Below are the code and all the weights of a small trained network. Each question names an input and a class and asks about switching units off, where a switched-off unit gives its printed mean instead of its output.

import numpy as np


def w(rows, s, z=0):
    codes = np.array(rows[::2]) - 128.0
    scale = np.full(codes.shape[1], s)
    scale[-1] = z or s
    return codes * scale


def f(y):
    return y / 2 * (1 + np.tanh(0.7978845608 * (y + 0.044715 * y**3)))


def log_softmax(a):
    a = a - a.max(-1, keepdims=True)
    return a - np.log(np.exp(a).sum(-1, keepdims=True))


def net(x, mask):
    res = np.array(x, float).reshape(1, 4) / 4 @ E
    y = f(res @ A[0][:, :-1].T + A[0][:, -1])
    res = res + np.where(mask, y, B[0][:, -1]) @ B[0][:, :-1]
    return log_softmax(res[-1] @ U[:, :-1].T + U[:, -1])


A, B = {}, {}
E = w([
[146,75,186,147,175,139,140,75],'x0',
[97,143,248,105,118,155,92,165],'x1',
[123,138,103,152,71,106,81,46],'x2',
[149,37,125,100,115,110,127,138],'x3',
],0.016)
A[0] = w([
[53,188,192,118,109,132,88,161,252],'n0',
[124,5,115,104,101,148,66,76,122],'n1',
[138,157,30,197,39,97,66,93,229],'n2',
[85,192,56,148,104,121,66,47,140],'n3',
[154,115,137,238,181,84,197,26,155],'n4',
[154,122,166,103,222,151,173,133,88],'n5',
[111,100,204,172,125,150,112,1,136],'n6',
[86,156,105,141,34,155,92,94,115],'n7',
[184,58,184,53,142,127,153,189,199],'n8',
[81,197,170,80,132,185,91,252,150],'n9',
[181,44,124,156,121,49,93,123,104],'n10',
[195,111,66,119,101,61,175,189,107],'n11',
[147,98,73,120,175,136,250,138,86],'n12',
[103,219,111,162,157,169,144,166,71],'n13',
],0.0098,0.0041)
B[0] = w([
[166,150,185,110,148,7,236,143,210],'n0',
[74,48,206,65,155,95,153,113,186],'n1',
[42,151,43,97,80,131,137,154,248],'n2',
[29,96,25,195,111,219,82,183,220],'n3',
[94,147,191,126,153,129,202,152,211],'n4',
[131,83,112,173,132,166,116,213,179],'n5',
[157,231,92,93,174,51,168,170,208],'n6',
[97,117,115,149,110,93,75,225,185],'n7',
[85,103,84,119,70,102,58,149,204],'n8',
[153,111,206,84,92,1,143,93,216],'n9',
[81,82,100,101,99,133,161,71,171],'n10',
[147,239,69,143,159,154,118,159,189],'n11',
[182,150,102,106,231,195,143,96,191],'n12',
[79,67,217,156,101,124,161,85,175],'n13',
],0.0095,0.017)
U = w([
[150,24,177,213,150,255,149,118,19],'0',
[108,188,57,123,128,198,156,99,89],'1',
[177,62,84,106,116,166,48,113,45],'2',
[164,129,232,59,93,69,188,50,123],'3',
[62,65,115,134,2,122,90,198,254],'4',
[206,251,131,159,169,126,151,192,198],'5',
],0.0092,0.0025)

Each question gives the input, the list of numbers given to net, and the class t.
The units are the neurons (one row each of A and B). Each row of codes is followed by its name. A weight is (code - 128) times the scale printed after its matrix; where a second scale follows, it is the last column's (A, B and U).
mask holds one flag per neuron, in row order. A switched-off neuron (its flag False) gives its mean, the last column of its row in B, instead of its output. The means were averaged over made-up inputs and are rounded, as every weight is.
A unit's drop is (log p(t) with every unit on - log p(t) with that unit switched off) / (log p(t) with every unit on - log p(t) with every unit switched off).
The circuit of an input: a set's keep is (log p(t) with only the set's units on - log p(t) with every unit switched off) / (log p(t) with every unit on - log p(t) with every unit switched off). Starting from the 12 units with the biggest drops (on a tie, the unit counted first), units are removed one at a time, each time the one whose removal leaves the highest keep (on an exact tie, the one counted first), for as long as the keep stays at least 0.8.
circuit, biggest first: the units of the circuit, biggest drop first
most important unit: the unit with the biggest drop
k most important neurons: the k neurons with the biggest drops, biggest first
drop of u: that unit's drop, to one decimal
input [-7,-6,-6,-3], class 1: most important unit -> n0
input [1,-2,-3,1], class 1: 2 most important neurons -> (n0; n6)
input [-4,-2,1,2], class 1: circuit, biggest first -> (n8; n9)
input [7,-3,-2,0], class 0: 3 most important neurons -> (n9; n0; n5)
input [-7,-4,-3,-6], class 4: 4 most important neurons -> (n13; n6; n9; n3)
input [8,2,-5,0], class 5: 3 most important neurons -> (n6; n3; n2)
input [5,-4,-4,-2], class 0: circuit, biggest first -> (n6; n2)
input [7,-8,-5,-5], class 0: 3 most important neurons -> (n6; n0; n5)
input [8,0,-1,4], class 3: 3 most important neurons -> (n3; n6; n2)
input [2,-6,3,8], class 1: 2 most important neurons -> (n9; n11)
input [-8,7,4,0], class 3: 2 most important neurons -> (n0; n9)
input [3,0,-8,3], class 2: 3 most important neurons -> (n12; n8; n2)
input [4,0,-4,4], class 0: 4 most important neurons -> (n2; n9; n12; n7)
input [-1,-2,0,-2], class 1: most important neuron -> (n8)
input [-5,6,1,7], class 3: drop of n3 -> 0.2
input [0,-6,-3,6], class 1: drop of n11 -> 0.2
input [7,-3,3,-4], class 5: drop of n9 -> -0.1
